Look-ups in named tables: a row name and a column name give one cell, copied from the table.

veb:
         lam  fopufa  mikego  kar  nolo  devod
zugatez  111     133     122   14    42    128
fip      187     193     182   29   114    186
mogane    25      28      26  102    56     26
duruse   130     118     117  113   136    115
feb       91     109     100   34    42    105
lami      73      79      77   83    69     78
mizusun   71      81      76   69    56     79
kiz       71      66      67  119   101     65
ruli      83     105      93   19    25     99
gadimak  154     148     144   81   129    144
naku     158     123     123  158   198    115
farikeb  148     154     147   52   101    150

lam of duruse: 130
fopufa of mogane: 28
nolo of fip: 114
fopufa of naku: 123
fopufa of zugatez: 133
mikego of naku: 123
nolo of farikeb: 101
fopufa of lami: 79
kar of duruse: 113
kar of fip: 29
lam of mizusun: 71
lam of lami: 73
lam of gadimak: 154
lam of zugatez: 111
nolo of zugatez: 42
devod of mogane: 26
kar of mogane: 102
devod of ruli: 99
Row with the largest nolo: naku

Table filigad
         nefiko  keta  gakidap  dekibe
fofid      50.9  37.3     56.6    54.3
zimup      51.7  34.7     58.5    57.8
nez        31.9  62.9     40.4    42.5
lakeru     54.4  31.8     88.2    89.2
suteg      36.2  51.7     40.4    44.1
zazir      54.7  30.9     76.5    79.5
rof        54.8  30.0     66.6    66.1
bosu       35.7  56.8     41.6    44.0
labo       11.7  93.6     52.8    54.8
rikoped    56.1  32.9     81.0    85.6

zimup, keta => 34.7
zazir, gakidap => 76.5
nez, dekibe => 42.5
bosu, dekibe => 44.0
bosu, gakidap => 41.6
bosu, keta => 56.8
zimup, dekibe => 57.8
lakeru, keta => 31.8
fofid, nefiko => 50.9
labo, nefiko => 11.7
fofid, dekibe => 54.3
lakeru, dekibe => 89.2
suteg, nefiko => 36.2
nez, gakidap => 40.4
labo, gakidap => 52.8
lakeru, gakidap => 88.2
zazir, keta => 30.9
suteg, dekibe => 44.1
rikoped, dekibe => 85.6

nof:
|  | goz | mutuki | milu | tutur | pav | depate | pid | raleb |
|---|---|---|---|---|---|---|---|---|
| tak | 68 | 168 | 173 | 216 | 70 | 51 | 43 | 189 |
| bafo | 53 | 73 | 200 | 99 | 50 | 55 | 94 | 147 |
| belem | 71 | 49 | 195 | 75 | 66 | 96 | 128 | 127 |
| som | 43 | 76 | 198 | 120 | 40 | 72 | 80 | 165 |
| bekem | 75 | 171 | 180 | 250 | 55 | 64 | 49 | 198 |
| zit | 72 | 190 | 168 | 242 | 70 | 48 | 17 | 216 |

som, mutuki: 76
som, goz: 43
bekem, mutuki: 171
bafo, raleb: 147
tak, pav: 70
zit, pav: 70
bekem, raleb: 198
belem, goz: 71
tak, tutur: 216
zit, pid: 17
bekem, tutur: 250
tak, milu: 173
bafo, pav: 50
tak, raleb: 189
bekem, milu: 180
zit, goz: 72
tak, goz: 68
zit, tutur: 242
tak, mutuki: 168
belem, tutur: 75

mal =
	tebine	vodel	gitare	gazele	velozu
beg	8.4	6.7	7.6	6.8	6.7
banu	7.6	8.5	4.5	3.0	3.3
vaso	7.5	5.5	7.5	7.1	7.0
sisene	6.7	4.6	7.4	7.3	7.1
sabimor	7.8	6.0	7.5	6.9	6.8
det	7.4	8.7	4.0	2.5	2.7
mapo	7.2	8.5	3.8	2.3	2.6
zomib	7.5	5.3	7.7	7.4	7.2

det, tebine => 7.4
vaso, gitare => 7.5
mapo, tebine => 7.2
sisene, vodel => 4.6
mapo, gazele => 2.3
sisene, gazele => 7.3
mapo, gitare => 3.8
det, velozu => 2.7
sisene, gitare => 7.4
mapo, velozu => 2.6
beg, tebine => 8.4
vaso, gazele => 7.1
beg, gazele => 6.8
vaso, vodel => 5.5
banu, vodel => 8.5
vaso, velozu => 7.0
det, gitare => 4.0
beg, gitare => 7.6
zomib, vodel => 5.3
Which row has the largest tebine? beg

maf =
columns: pura, beseget, lefo, deken, naluz, nulinop, rapobu, fenu, menenid
vumab: [0.35, 0.31, 0.31, -0.24, -0.23, -0.11, -0.14, 0.00, 0.23]
runar: [0.62, 0.69, 0.66, -0.55, -0.53, -0.38, -0.44, -0.22, 0.57]
kup: [0.40, 0.49, 0.46, -0.36, -0.35, -0.28, -0.32, -0.19, 0.41]
paf: [0.30, 0.63, 0.57, -0.42, -0.43, -0.52, -0.52, -0.50, 0.62]
delu: [-0.40, -0.72, -0.67, 0.59, 0.59, 0.66, 0.68, 0.60, -0.72]
napoka: [-0.53, -0.58, -0.57, 0.54, 0.53, 0.41, 0.47, 0.26, -0.50]
sogu: [0.29, 0.55, 0.50, -0.37, -0.37, -0.42, -0.43, -0.39, 0.52]
seter: [-0.11, -0.18, -0.17, 0.18, 0.18, 0.19, 0.20, 0.17, -0.18]
mitamup: [0.30, 0.39, 0.36, -0.27, -0.27, -0.22, -0.25, -0.16, 0.33]
bip: [-0.44, -0.57, -0.54, 0.51, 0.50, 0.44, 0.49, 0.33, -0.52]
resoko: [-0.31, -0.22, -0.23, 0.26, 0.25, 0.11, 0.15, -0.01, -0.15]
nulil: [-0.53, -0.58, -0.57, 0.54, 0.53, 0.41, 0.47, 0.26, -0.50]
sudel: [-0.46, -0.73, -0.69, 0.61, 0.61, 0.63, 0.67, 0.54, -0.71]
buvif: [-0.61, -0.76, -0.73, 0.67, 0.66, 0.57, 0.63, 0.42, -0.68]

lefo of sudel = -0.69
lefo of paf = 0.57
naluz of seter = 0.18
menenid of vumab = 0.23
lefo of seter = -0.17
fenu of delu = 0.60
deken of resoko = 0.26
rapobu of seter = 0.20
fenu of seter = 0.17
deken of vumab = -0.24
pura of seter = -0.11
lefo of runar = 0.66
beseget of resoko = -0.22
nulinop of vumab = -0.11
beseget of nulil = -0.58
beseget of runar = 0.69
Row with the largest pura: runar

